Below are the code and all the weights of a small trained network. Each question names an input and a target symbol and asks about switching units off, where a switched-off unit gives its printed mean instead of its output.

import numpy as np


def w(rows, s, z=0):
    codes = np.array(rows[::2]) - 128.0
    scale = np.full(codes.shape[1], s)
    scale[-1] = z or s
    return codes * scale


def f(y):
    return np.maximum(y, 0)


def softmax(a):
    e = np.exp(a - a.max(-1, keepdims=True))
    return e / e.sum(-1, keepdims=True)


def log_softmax(a):
    a = a - a.max(-1, keepdims=True)
    return a - np.log(np.exp(a).sum(-1, keepdims=True))


def net(x, mask):
    ids = ['αβγδεζηθλξτφψω'.index(c) for c in x.split()]
    T = len(ids)
    res = E[ids] + P[:T]
    u = 0
    for l in range(3):
        r = res
        for j in range(2):
            rows = slice(4 * j, 4 * j + 4)
            q, k, v = (r @ M[l][rows].T for M in (Q, K, V))
            z = softmax(np.where(np.tri(T) > 0, q @ k.T / 4**0.5, -1e9)) @ v
            o = O[l][rows]
            res = res + np.where(mask[u + j], z, o[:, -1]) @ o[:, :-1]
        u += 2
        y = f(res @ A[l][:, :-1].T + A[l][:, -1])
        res = res + np.where(mask[u : u + 4], y, B[l][:, -1]) @ B[l][:, :-1]
        u += 4
    return log_softmax(res[-1] @ U[:, :-1].T + U[:, -1])


Q, K, V, O, A, B = {}, {}, {}, {}, {}, {}
E = w([
[253,152,112,106,131,181],'α',
[110,183,107,138,132,183],'β',
[204,137,136,88,139,56],'γ',
[113,154,199,113,154,187],'δ',
[136,109,148,122,64,42],'ε',
[164,126,204,150,222,110],'ζ',
[36,132,133,121,91,25],'η',
[28,91,79,192,253,130],'θ',
[75,208,128,46,162,35],'λ',
[129,74,200,118,152,5],'ξ',
[91,49,108,161,90,90],'τ',
[137,142,14,134,108,130],'φ',
[63,137,91,148,88,197],'ψ',
[124,25,209,200,109,156],'ω',
],0.019)
P = w([
[114,161,132,229,170,108],'0',
[127,157,129,207,164,113],'1',
[137,153,123,188,154,120],'2',
[140,148,124,168,145,125],'3',
[142,145,124,146,139,126],'4',
[148,140,121,129,133,130],'5',
[150,136,120,111,129,135],'6',
[150,132,121,91,124,139],'7',
[156,128,118,74,121,142],'8',
[158,123,121,56,117,145],'9',
[157,120,119,37,114,147],'10',
[160,117,117,22,115,149],'11',
[162,114,115,6,119,149],'12',
],0.016)
Q[0] = w([
[154,141,119,149,127,142],'0.h0',
[97,121,103,156,90,131],'0.h0',
[90,73,86,117,190,125],'0.h0',
[162,145,134,131,191,135],'0.h0',
[100,22,74,153,45,77],'0.h1',
[82,253,46,99,72,73],'0.h1',
[48,109,168,181,178,118],'0.h1',
[52,160,121,128,121,239],'0.h1',
],0.014)
K[0] = w([
[122,111,113,149,93,123],'0.h0',
[118,149,123,179,122,109],'0.h0',
[132,148,91,129,62,102],'0.h0',
[104,85,105,98,152,141],'0.h0',
[95,7,63,155,46,53],'0.h1',
[104,242,77,104,83,113],'0.h1',
[73,98,159,132,171,120],'0.h1',
[44,155,106,130,129,240],'0.h1',
],0.016)
V[0] = w([
[124,98,98,113,167,97],'0.h0',
[120,169,126,106,80,113],'0.h0',
[201,127,126,174,221,148],'0.h0',
[93,54,118,166,135,118],'0.h0',
[146,144,143,67,35,145],'0.h1',
[194,121,128,29,175,169],'0.h1',
[154,123,111,189,104,115],'0.h1',
[2,137,109,155,115,122],'0.h1',
],0.0071)
O[0] = w([
[164,82,126,136,125,173,165],'0.h0',
[181,179,156,203,105,105,104],'0.h0',
[120,127,104,139,191,143,252],'0.h0',
[155,166,145,181,77,70,101],'0.h0',
[80,107,121,177,176,138,38],'0.h1',
[25,60,91,166,88,88,152],'0.h1',
[125,168,213,26,163,100,99],'0.h1',
[255,143,108,153,19,105,115],'0.h1',
],0.005,0.0038)
A[0] = w([
[151,121,23,173,131,97,14],'0.n0',
[231,70,39,143,122,193,1],'0.n1',
[66,192,132,54,110,2,165],'0.n2',
[164,201,171,13,136,207,60],'0.n3',
],0.0053,0.003)
B[0] = w([
[176,112,98,105,93,122,143],'0.n0',
[133,254,144,96,98,129,147],'0.n1',
[65,173,105,158,130,170,254],'0.n2',
[165,179,79,77,159,81,169],'0.n3',
],0.0089,0.0053)
Q[1] = w([
[79,68,169,154,128,191],'1.h0',
[146,132,254,114,45,147],'1.h0',
[169,188,173,38,201,109],'1.h0',
[184,182,235,110,130,93],'1.h0',
[138,109,169,56,89,192],'1.h1',
[92,135,116,58,188,114],'1.h1',
[236,90,178,61,186,95],'1.h1',
[98,82,89,75,126,87],'1.h1',
],0.0064)
K[1] = w([
[191,126,110,164,99,214],'1.h0',
[123,89,221,193,204,196],'1.h0',
[96,87,147,71,226,129],'1.h0',
[112,62,25,210,63,34],'1.h0',
[120,103,139,52,161,128],'1.h1',
[143,212,206,101,155,130],'1.h1',
[91,131,99,226,226,58],'1.h1',
[129,76,3,41,151,95],'1.h1',
],0.0058)
V[1] = w([
[36,115,122,235,88,225],'1.h0',
[20,87,96,50,44,86],'1.h0',
[47,63,130,113,155,144],'1.h0',
[90,138,114,171,87,202],'1.h0',
[113,98,132,2,173,164],'1.h1',
[59,131,130,143,132,132],'1.h1',
[146,218,161,101,165,94],'1.h1',
[130,153,110,99,59,90],'1.h1',
],0.005)
O[1] = w([
[120,71,136,49,186,90,66],'1.h0',
[36,208,163,100,86,65,38],'1.h0',
[167,202,163,136,78,97,71],'1.h0',
[163,207,167,254,27,116,91],'1.h0',
[125,143,196,115,13,42,92],'1.h1',
[114,80,68,143,183,186,127],'1.h1',
[3,59,99,69,167,144,253],'1.h1',
[85,128,197,82,135,77,112],'1.h1',
],0.0036,0.0054)
A[1] = w([
[51,81,142,255,136,86,207],'1.n0',
[62,104,83,174,101,134,254],'1.n1',
[94,195,168,83,126,108,48],'1.n2',
[128,37,206,138,177,77,68],'1.n3',
],0.0074,0.0041)
B[1] = w([
[122,35,56,141,193,157,197],'1.n0',
[106,87,129,137,151,169,254],'1.n1',
[137,148,117,169,138,139,185],'1.n2',
[144,196,4,97,71,153,200],'1.n3',
],0.013,0.005)
Q[2] = w([
[125,146,140,171,92,129],'2.h0',
[136,116,50,161,198,253],'2.h0',
[31,126,117,81,249,217],'2.h0',
[106,132,55,109,116,105],'2.h0',
[180,172,103,118,9,81],'2.h1',
[111,103,101,86,181,170],'2.h1',
[149,45,157,100,187,124],'2.h1',
[71,103,70,117,214,101],'2.h1',
],0.011)
K[2] = w([
[176,160,60,199,189,81],'2.h0',
[111,102,71,89,42,193],'2.h0',
[77,78,109,11,39,116],'2.h0',
[159,119,169,76,119,188],'2.h0',
[149,136,196,203,141,118],'2.h1',
[16,124,115,82,119,130],'2.h1',
[122,184,82,112,93,175],'2.h1',
[100,127,148,52,33,186],'2.h1',
],0.011)
V[2] = w([
[171,180,76,150,44,202],'2.h0',
[149,159,67,189,108,59],'2.h0',
[66,255,125,184,148,157],'2.h0',
[127,63,199,191,119,210],'2.h0',
[97,83,79,123,32,247],'2.h1',
[223,118,48,112,105,87],'2.h1',
[202,35,155,134,188,104],'2.h1',
[176,124,165,78,114,229],'2.h1',
],0.0083)
O[2] = w([
[162,133,62,132,47,155,236],'2.h0',
[3,52,102,64,49,87,110],'2.h0',
[83,236,76,99,128,233,102],'2.h0',
[194,132,178,219,109,137,106],'2.h0',
[132,148,100,133,82,157,237],'2.h1',
[116,81,71,82,53,159,125],'2.h1',
[114,26,190,107,103,146,4],'2.h1',
[139,88,160,110,66,184,45],'2.h1',
],0.0075,0.0042)
A[2] = w([
[40,102,81,234,129,134,139],'2.n0',
[200,179,187,3,134,135,254],'2.n1',
[213,39,103,74,182,213,122],'2.n2',
[86,102,132,192,150,168,65],'2.n3',
],0.0077,0.0047)
B[2] = w([
[245,26,119,149,90,138,222],'2.n0',
[38,84,101,191,64,139,167],'2.n1',
[192,201,161,33,124,66,255],'2.n2',
[124,9,140,134,254,183,151],'2.n3',
],0.0084,0.011)
U = w([
[152,196,190,23,156,124,92],'α',
[163,164,124,169,70,211,120],'β',
[49,73,118,64,152,44,101],'γ',
[85,134,209,116,123,203,177],'δ',
[109,84,182,168,89,17,208],'ε',
[192,220,100,41,149,52,10],'ζ',
[53,9,123,177,130,200,113],'η',
[168,51,83,108,181,198,166],'θ',
[89,157,62,207,177,93,123],'λ',
[76,72,38,85,67,97,62],'ξ',
[209,141,148,191,23,11,135],'τ',
[100,213,142,116,48,38,252],'φ',
[148,115,170,154,101,254,93],'ψ',
[221,111,130,101,153,143,37],'ω',
],0.0061,0.013)

Each question gives the input, a string of symbols that net reads in full, and the target symbol t.
The units are the heads (4 rows each of Q, K, V and O) and the neurons (one row each of A and B). Each row of codes is followed by its name. A weight is (code - 128) times the scale printed after its matrix; where a second scale follows, it is the last column's (O, A, B and U).
mask holds one flag per unit, layer by layer, with each layer's heads first. A switched-off unit (its flag False) gives its mean, the last column of its rows in O or B, instead of its output. The means were averaged over made-up inputs and are rounded, as every weight is.
A unit's drop is (log p(t) with every unit on - log p(t) with that unit switched off) / (log p(t) with every unit on - log p(t) with every unit switched off).
The circuit of an input: a set's keep is (log p(t) with only the set's units on - log p(t) with every unit switched off) / (log p(t) with every unit on - log p(t) with every unit switched off). Starting from the 12 units with the biggest drops (on a tie, the unit counted first), units are removed one at a time, each time the one whose removal leaves the highest keep (on an exact tie, the one counted first), for as long as the keep stays at least 0.8.
units of the circuit, in order: the units of the circuit, biggest drop first
unit that matters most: the unit with the biggest drop
top k neurons: the k neurons with the biggest drops, biggest first
input θ β λ θ ω β, target τ: unit that matters most : 1.n3
input τ ζ ε β β ζ ω ξ, target τ: top 4 neurons : (1.n3, 2.n2, 1.n0, 2.n3)
input β λ λ λ δ δ, target λ: units of the circuit, in order : (2.h1, 0.n2, 2.n2)
input δ ζ φ ω η λ λ λ β, target λ: top 3 neurons : (0.n2, 2.n2, 1.n0)
input ω δ β φ γ α η λ τ φ γ ζ, target ξ: top 3 neurons : (0.n0, 0.n1, 1.n2)
input λ φ λ ψ λ λ ε δ η, target θ: units of the circuit, in order : (0.n2, 1.n0, 2.n0, 1.n1)
input φ λ θ δ ζ φ δ ψ β λ, target β: units of the circuit, in order : (1.n2, 2.h0, 2.h1)
input λ ξ δ λ τ λ φ γ, target ξ: units of the circuit, in order : (0.h1, 2.h0, 2.h1)
input ξ ζ δ λ, target λ: units of the circuit, in order : (2.h1, 2.n2)
input λ δ ζ ξ, target ξ: units of the circuit, in order : (1.n3, 2.h0, 1.n0)
input ε λ γ λ δ τ λ λ ζ λ λ ζ, target λ: top 3 neurons : (2.n2, 0.n2, 2.n1)
input δ τ τ γ λ γ, target λ: top 2 neurons : (2.n2, 0.n2)
input γ ε α φ ψ λ δ η λ α, target λ: units of the circuit, in order : (0.h1, 2.h1, 0.n2, 1.h0)
input ω δ λ γ ω, target τ: unit that matters most : 1.n3
input φ ε β ψ λ, target θ: top 3 neurons : (0.n2, 2.n0, 1.n3)
input β ζ γ λ γ β δ τ ζ ζ λ ζ, target λ: top 2 neurons : (2.n2, 2.n1)
input θ τ ζ α τ ψ ζ, target β: units of the circuit, in order : (2.h0, 2.h1)
input ζ ζ ζ ζ α η β ξ γ, target γ: units of the circuit, in order : (0.h1, 2.h0)
input ζ τ ψ λ η δ θ ε α ζ, target φ: units of the circuit, in order : (2.n1, 2.n0, 1.n0, 1.n1)
input ζ λ η λ η α φ τ φ, target φ: units of the circuit, in order : (0.n1, 1.n0)
input λ ζ τ β γ λ ω λ ζ β λ β, target λ: units of the circuit, in order : (2.h1, 2.n2, 0.n2, 1.h0)
input α ψ λ ζ λ φ ζ ψ δ ε ζ, target φ: top 2 neurons : (2.n1, 2.n0)
input δ φ β τ λ ε φ ψ θ φ τ, target φ: unit that matters most : 0.h1
input β ω λ λ ξ λ ζ φ ω φ, target φ: top 2 neurons : (0.n2, 0.n1)
input ω φ α ζ ω τ δ ε τ φ θ θ, target ξ: top 2 neurons : (0.n0, 0.n1)
input ζ γ τ ω φ, target τ: units of the circuit, in order : (1.n3, 2.h0, 1.n0)
input λ γ θ θ γ λ ζ φ β ψ ξ ψ β, target β: units of the circuit, in order : (2.h1)
input β ω ψ ω, target τ: top 3 neurons : (1.n3, 0.n2, 2.n2)
